The symbols move the units like this.
fam: q>., l>rus, t>sim, h>., o>., c>., s>per
zev: q>fet, l>rig, t>gik, h>zos, o>nem, c>sop, s>rak
zos: q>lan, l>., t>dig, h>zev, o>., c>., s>.
lib: q>bip, l>zuf, t>sez, h>tad, o>zuz, c>kiv, s>kod
vuz: q>., l>vas, t>., h>., o>., c>sim, s>zat
zuz: q>gik, l>tun, t>fet, h>rok, o>lib, c>fod, s>bap
sal: q>kam, l>rok, t>vib, h>tun, o>zin, c>bib, s>zor
fet: q>zev, l>per, t>zuz, h>lan, o>sez, c>bep, s>rus
leb: q>tad, l>., t>., h>bip, o>dig, c>., s>.
sev: q>bap, l>nud, t>rak, h>zod, o>sir, c>kag, s>gik
sim: q>nud, l>bap, t>fam, h>zor, o>bif, c>vuz, s>tun
kog: q>., l>kiv, t>., h>., o>zat, c>zuf, s>.
bip: q>lib, l>sul, t>nem, h>leb, o>gik, c>mer, s>sir
pim: q>nom, l>., t>., h>laf, o>., c>dig, s>.
vas: q>kag, l>vuz, t>zal, h>vad, o>gog, c>bap, s>fod
per: q>rig, l>fet, t>tun, h>vib, o>vir, c>luv, s>fam
gog: q>., l>., t>., h>., o>vas, c>kod, s>kiv
tad: q>leb, l>zin, t>sar, h>lib, o>rok, c>mef, s>kal
sir: q>kod, l>., t>., h>., o>sev, c>., s>bip
lan: q>zos, l>vib, t>rok, h>fet, o>sar, c>riv, s>kek
sez: q>nem, l>vir, t>lib, h>sar, o>fet, c>sok, s>zet
bep: q>sop, l>luv, t>fod, h>riv, o>sok, c>fet, s>zal
kam: q>sal, l>dig, t>., h>vev, o>., c>., s>.
vir: q>., l>sez, t>zuf, h>., o>per, c>., s>.
mer: q>kiv, l>., t>., h>., o>laf, c>bip, s>.
zor: q>., l>bam, t>., h>sim, o>., c>., s>sal
rak: q>rus, l>., t>sev, h>., o>., c>., s>zev
bib: q>., l>nom, t>., h>zat, o>., c>sal, s>.
zod: q>bam, l>., t>., h>sev, o>., c>., s>dig
vev: q>tun, l>gik, t>rig, h>kam, o>sul, c>piv, s>nud
bap: q>sev, l>sim, t>rus, h>bam, o>kod, c>vas, s>zuz
zet: q>., l>., t>kod, h>., o>rus, c>., s>sez
vad: q>., l>., t>., h>vas, o>., c>bam, s>nom
dig: q>rok, l>kam, t>zos, h>gik, o>leb, c>pim, s>zod
zal: q>., l>., t>vas, h>., o>., c>rus, s>bep
vib: q>., l>lan, t>sal, h>per, o>., c>., s>.
nem: q>sez, l>., t>bip, h>., o>zev, c>., s>.
rig: q>per, l>zev, t>vev, h>., o>., c>., s>.
zuf: q>sul, l>lib, t>vir, h>zin, o>tun, c>kog, s>bif
piv: q>zat, l>laf, t>., h>., o>., c>vev, s>.
kag: q>vas, l>., t>., h>., o>., c>sev, s>laf
fod: q>laf, l>zat, t>bep, h>nom, o>kiv, c>zuz, s>vas
gik: q>zuz, l>vev, t>zev, h>dig, o>bip, c>laf, s>sev
zin: q>., l>tad, t>., h>zuf, o>sal, c>., s>.
riv: q>., l>., t>nom, h>bep, o>., c>lan, s>.
mef: q>., l>., t>., h>kiv, o>nom, c>tad, s>.
rus: q>rak, l>fam, t>bap, h>kek, o>zet, c>zal, s>fet
nud: q>sim, l>sev, t>., h>., o>., c>., s>vev
zat: q>piv, l>fod, t>luv, h>bib, o>kog, c>tun, s>vuz
laf: q>fod, l>piv, t>sop, h>pim, o>mer, c>gik, s>kag
sul: q>zuf, l>bip, t>., h>., o>vev, c>., s>.
luv: q>., l>bep, t>zat, h>., o>., c>per, s>.
kod: q>sir, l>bif, t>zet, h>kal, o>bap, c>gog, s>lib
rok: q>dig, l>sal, t>lan, h>zuz, o>tad, c>nom, s>bam
sop: q>bep, l>., t>laf, h>., o>., c>zev, s>.
kek: q>., l>., t>bam, h>rus, o>., c>., s>lan
nom: q>pim, l>bib, t>riv, h>fod, o>mef, c>rok, s>vad
kiv: q>mer, l>kog, t>sok, h>mef, o>fod, c>lib, s>gog
bif: q>., l>kod, t>., h>., o>sim, c>., s>zuf
kal: q>., l>., t>., h>kod, o>bam, c>., s>tad
bam: q>zod, l>zor, t>kek, h>bap, o>kal, c>vad, s>rok
sar: q>., l>., t>tad, h>sez, o>lan, c>., s>.
tun: q>vev, l>zuz, t>per, h>sal, o>zuf, c>zat, s>sim
sok: q>., l>., t>kiv, h>., o>bep, c>sez, s>.

In the rows, 520 means zero.

The rows follow the links: the fewer symbols apart two units are, the more alike their rows tend to be.

Each row is also shifted at random along 9 hidden directions that mean nothing.

Some units, each with a row of numbers:
gog: [ 502,  668,  613,  599,  566,  547,  449,  426,  413,  496,  554,  551,  428,  640,  571,  450,  338,  409,  678,  348,  402,  588,  595,  371,  582,  532,  460,  552,  469,  398,  588,  466,  407,  751,  561,  488,  500,  555,  462,  594,  493,  585,  545,  583,  587,  431]
rus: [ 556,  500,  434,  426,  604,  603,  497,  650,  685,  421,  568,  476,  551,  566,  499,  488,  599,  414,  501,  627,  526,  652,  471,  560,  639,  383,  579,  513,  614,  543,  805,  540,  438,  436,  297,  563,  590,  478,  613,  387,  455,  447,  657,  635,  507,  486]
lan: [ 518,  412,  536,  454,  641,  611,  491,  470,  592,  434,  666,  507,  622,  523,  444,  429,  669,  357,  436,  584,  442,  520,  639,  630,  509,  514,  413,  519,  522,  564,  577,  493,  594,  543,  436,  436,  570,  478,  481,  565,  495,  376,  692,  455,  435,  500]
kag: [ 448,  519,  527,  550,  641,  539,  584,  599,  622,  463,  652,  511,  409,  501,  468,  574,  554,  433,  523,  488,  487,  565,  644,  432,  479,  451,  501,  476,  477,  508,  611,  616,  450,  519,  491,  411,  425,  451,  518,  455,  434,  451,  512,  641,  597,  631]
kek: [ 470,  520,  491,  456,  478,  510,  486,  504,  492,  431,  553,  476,  623,  516,  442,  457,  565,  518,  337,  692,  571,  399,  499,  548,  532,  544,  637,  500,  603,  500,  530,  553,  488,  487,  578,  558,  619,  473,  472,  445,  585,  525,  477,  601,  438,  617]
tad: [ 486,  542,  541,  575,  523,  419,  451,  436,  489,  559,  553,  634,  498,  596,  576,  426,  501,  531,  469,  353,  604,  528,  664,  542,  410,  646,  462,  421,  425,  357,  411,  491,  464,  467,  607,  465,  601,  492,  468,  455,  473,  553,  556,  406,  428,  611]
fam: [ 585,  526,  481,  441,  414,  500,  479,  443,  488,  502,  397,  416,  551,  488,  461,  464,  418,  578,  509,  493,  523,  451,  370,  519,  560,  468,  740,  532,  582,  483,  481,  597,  485,  527,  605,  541,  555,  539,  417,  513,  638,  612,  426,  574,  500,  521]
vev: [ 534,  395,  403,  481,  649,  542,  636,  472,  519,  543,  539,  549,  485,  446,  680,  577,  643,  526,  647,  569,  470,  551,  554,  530,  433,  496,  435,  675,  502,  655,  507,  602,  697,  474,  409,  497,  350,  581,  630,  625,  564,  387,  564,  486,  672,  338]
bif: [ 554,  437,  397,  446,  570,  521,  425,  493,  550,  580,  664,  500,  449,  618,  549,  574,  770,  459,  576,  526,  507,  674,  487,  514,  604,  485,  592,  520,  464,  438,  669,  543,  435,  496,  321,  616,  601,  516,  665,  424,  666,  512,  604,  513,  640,  514]
zod: [ 396,  467,  565,  582,  516,  586,  472,  604,  684,  447,  432,  460,  615,  528,  451,  526,  607,  387,  330,  488,  422,  658,  508,  521,  454,  594,  415,  546,  384,  347,  558,  609,  690,  552,  607,  441,  373,  441,  503,  402,  495,  639,  555,  594,  583,  486]
tun: [ 588,  423,  365,  421,  654,  539,  497,  375,  550,  636,  625,  430,  447,  486,  747,  519,  740,  441,  651,  458,  444,  560,  398,  645,  382,  410,  517,  598,  526,  393,  420,  536,  399,  525,  394,  517,  475,  689,  482,  607,  788,  558,  594,  384,  531,  203]
bap: [ 487,  542,  626,  541,  437,  582,  600,  631,  450,  373,  494,  514,  569,  523,  329,  531,  508,  589,  387,  530,  473,  477,  529,  441,  534,  594,  623,  680,  495,  468,  590,  552,  595,  532,  616,  501,  492,  449,  442,  512,  496,  587,  352,  682,  522,  647]
bep: [ 579,  508,  512,  588,  560,  502,  576,  502,  467,  492,  591,  529,  635,  506,  451,  592,  437,  442,  470,  413,  493,  492,  542,  544,  464,  391,  439,  504,  581,  430,  475,  509,  618,  492,  393,  474,  586,  490,  513,  640,  390,  450,  510,  544,  417,  481]
per: [ 650,  334,  411,  467,  569,  579,  523,  549,  714,  540,  460,  475,  713,  461,  576,  522,  741,  422,  466,  689,  415,  664,  509,  534,  513,  467,  573,  530,  594,  618,  561,  485,  702,  275,  513,  471,  512,  428,  665,  538,  681,  354,  534,  510,  648,  496]
kog: [ 591,  555,  581,  567,  590,  456,  504,  458,  499,  587,  592,  605,  389,  539,  536,  468,  386,  547,  777,  291,  494,  618,  750,  471,  560,  494,  475,  565,  365,  609,  535,  492,  516,  635,  413,  482,  565,  475,  600,  566,  421,  417,  537,  436,  563,  546]
gik: [ 504,  445,  416,  552,  514,  545,  633,  497,  474,  474,  454,  556,  684,  509,  713,  546,  609,  563,  438,  679,  550,  508,  521,  524,  295,  595,  461,  546,  684,  583,  505,  533,  680,  213,  535,  443,  373,  499,  493,  494,  556,  471,  419,  457,  612,  498]
vad: [ 437,  585,  543,  530,  595,  433,  550,  444,  454,  483,  514,  481,  487,  518,  574,  415,  292,  520,  466,  521,  550,  527,  653,  497,  420,  491,  478,  584,  551,  446,  552,  526,  508,  541,  640,  521,  529,  514,  463,  583,  518,  607,  555,  624,  483,  464]
zet: [ 586,  498,  460,  535,  618,  469,  452,  489,  432,  406,  698,  651,  498,  615,  499,  410,  483,  498,  630,  412,  635,  537,  663,  444,  635,  497,  472,  541,  528,  561,  646,  568,  454,  538,  281,  506,  677,  465,  615,  500,  344,  359,  682,  579,  508,  579]
vuz: [ 540,  478,  422,  445,  659,  487,  474,  348,  540,  566,  566,  459,  510,  484,  727,  445,  515,  395,  653,  597,  406,  611,  669,  419,  403,  427,  557,  610,  594,  509,  604,  514,  517,  507,  528,  462,  434,  527,  508,  580,  729,  493,  541,  580,  671,  387]
zin: [ 512,  514,  431,  482,  452,  450,  420,  313,  435,  621,  407,  569,  623,  576,  699,  437,  460,  528,  604,  518,  543,  640,  608,  561,  440,  614,  546,  499,  535,  538,  575,  451,  582,  474,  618,  510,  542,  519,  511,  485,  685,  596,  595,  386,  576,  466]
fet: [ 584,  509,  491,  574,  500,  492,  548,  567,  592,  467,  407,  534,  665,  467,  517,  464,  430,  527,  400,  403,  519,  430,  446,  564,  440,  494,  502,  517,  632,  407,  298,  551,  523,  382,  589,  422,  534,  492,  513,  579,  433,  448,  459,  556,  406,  458]
pim: [ 421,  378,  550,  548,  473,  601,  580,  482,  498,  511,  707,  441,  586,  463,  387,  712,  893,  400,  315,  754,  401,  423,  637,  545,  416,  583,  435,  463,  443,  514,  484,  524,  712,  562,  565,  452,  391,  485,  532,  545,  642,  505,  434,  528,  564,  618]
rig: [ 586,  436,  465,  511,  497,  517,  529,  619,  774,  558,  399,  514,  516,  399,  424,  574,  596,  642,  474,  487,  587,  494,  467,  588,  546,  480,  604,  338,  546,  567,  427,  646,  520,  368,  541,  451,  535,  490,  639,  408,  440,  454,  417,  512,  539,  640]
fod: [ 545,  547,  572,  586,  590,  548,  635,  517,  517,  473,  615,  545,  595,  523,  487,  563,  503,  464,  508,  468,  458,  626,  727,  457,  370,  475,  405,  577,  540,  503,  621,  464,  677,  444,  428,  417,  496,  426,  457,  566,  476,  471,  483,  497,  482,  532]
vas: [ 467,  618,  506,  448,  532,  605,  484,  462,  506,  498,  572,  442,  506,  543,  602,  513,  489,  392,  526,  688,  404,  560,  648,  394,  489,  468,  654,  493,  626,  485,  750,  434,  370,  508,  570,  459,  488,  508,  391,  407,  671,  514,  447,  600,  596,  550]

From each start, follow one symbol. Which unit do you reach?
Answers are names.
[ 421,  596,  641,  551,  433,  539,  559,  449,  465,  520,  492,  498,  647,  482,  387,  576,  452,  485,  404,  535,  436,  596,  575,  578,  419,  540,  439,  506,  490,  433,  644,  450,  691,  545,  674,  478,  525,  420,  419,  539,  575,  704,  453,  489,  430,  563]
t
riv
[ 606,  448,  529,  585,  557,  507,  451,  524,  507,  516,  615,  606,  561,  556,  536,  461,  609,  468,  568,  452,  547,  429,  520,  472,  581,  566,  488,  481,  542,  534,  326,  472,  382,  483,  495,  499,  556,  572,  548,  590,  509,  406,  567,  505,  503,  548]
l
vir
[ 447,  503,  567,  577,  566,  458,  545,  546,  508,  564,  686,  604,  485,  572,  474,  613,  661,  516,  467,  543,  550,  539,  582,  538,  493,  533,  410,  478,  448,  534,  522,  440,  534,  503,  443,  613,  604,  488,  627,  595,  513,  482,  629,  477,  478,  612]
o
nom
[ 628,  393,  472,  578,  558,  546,  416,  446,  565,  586,  506,  532,  648,  543,  620,  475,  626,  414,  603,  509,  334,  549,  532,  443,  584,  575,  448,  605,  513,  580,  387,  459,  659,  565,  504,  471,  464,  552,  636,  683,  637,  370,  598,  492,  668,  433]
t
zuf
[ 485,  421,  486,  528,  586,  489,  511,  535,  639,  475,  518,  546,  573,  466,  545,  461,  582,  471,  412,  624,  565,  473,  559,  611,  447,  559,  444,  453,  582,  594,  469,  555,  611,  431,  526,  424,  497,  483,  557,  472,  434,  430,  601,  491,  477,  519]
t
dig
[ 496,  500,  486,  670,  446,  523,  528,  668,  522,  515,  440,  572,  533,  616,  526,  596,  564,  495,  441,  476,  510,  574,  328,  426,  548,  618,  419,  608,  476,  431,  455,  564,  594,  491,  542,  607,  417,  587,  670,  521,  472,  628,  540,  642,  620,  487]
o
sev
[ 501,  558,  502,  617,  551,  561,  415,  550,  520,  549,  593,  543,  512,  674,  624,  437,  561,  456,  562,  357,  503,  589,  540,  435,  520,  592,  504,  571,  463,  333,  481,  521,  344,  574,  497,  543,  510,  506,  530,  494,  542,  560,  602,  600,  552,  474]
q
sir
[ 444,  502,  536,  560,  547,  439,  480,  551,  509,  495,  577,  587,  489,  660,  569,  436,  533,  516,  500,  548,  592,  547,  669,  441,  530,  626,  490,  620,  452,  572,  522,  535,  541,  498,  558,  564,  558,  436,  618,  497,  503,  493,  593,  580,  553,  606]
o
bam
[ 499,  517,  443,  447,  517,  509,  516,  444,  482,  560,  440,  424,  535,  546,  607,  461,  432,  507,  598,  455,  466,  550,  478,  506,  472,  485,  583,  699,  498,  446,  517,  583,  551,  581,  553,  552,  478,  561,  459,  563,  653,  601,  454,  576,  594,  378]
o
bif
[ 616,  498,  554,  532,  515,  608,  445,  485,  482,  589,  528,  529,  503,  539,  555,  520,  640,  442,  673,  383,  369,  576,  438,  500,  603,  589,  507,  626,  336,  484,  443,  461,  555,  712,  494,  546,  473,  597,  514,  620,  694,  543,  564,  444,  654,  388]
q
sul
[ 500,  499,  321,  439,  417,  362,  617,  416,  349,  484,  383,  479,  521,  460,  602,  554,  418,  684,  550,  622,  679,  423,  382,  535,  421,  478,  684,  595,  657,  548,  580,  652,  575,  410,  525,  600,  500,  619,  492,  477,  563,  603,  431,  525,  581,  489]
q
sim
[ 516,  576,  592,  642,  473,  558,  498,  589,  671,  582,  572,  585,  475,  563,  489,  610,  591,  470,  498,  432,  514,  652,  643,  432,  539,  548,  480,  277,  425,  426,  591,  463,  443,  413,  508,  397,  506,  427,  581,  332,  426,  541,  479,  431,  598,  740]
q
kiv
[ 509,  559,  574,  632,  474,  551,  482,  475,  414,  480,  491,  603,  545,  618,  542,  525,  460,  500,  598,  402,  548,  535,  515,  479,  552,  663,  427,  511,  448,  426,  490,  489,  591,  547,  532,  444,  426,  555,  461,  498,  387,  551,  544,  437,  545,  497]
l
sul
[ 490,  465,  404,  541,  471,  596,  612,  648,  535,  442,  455,  464,  579,  537,  587,  642,  692,  510,  388,  763,  506,  498,  294,  457,  495,  544,  526,  618,  591,  534,  569,  589,  624,  379,  515,  572,  371,  559,  595,  433,  616,  591,  489,  670,  625,  505]
t
rak
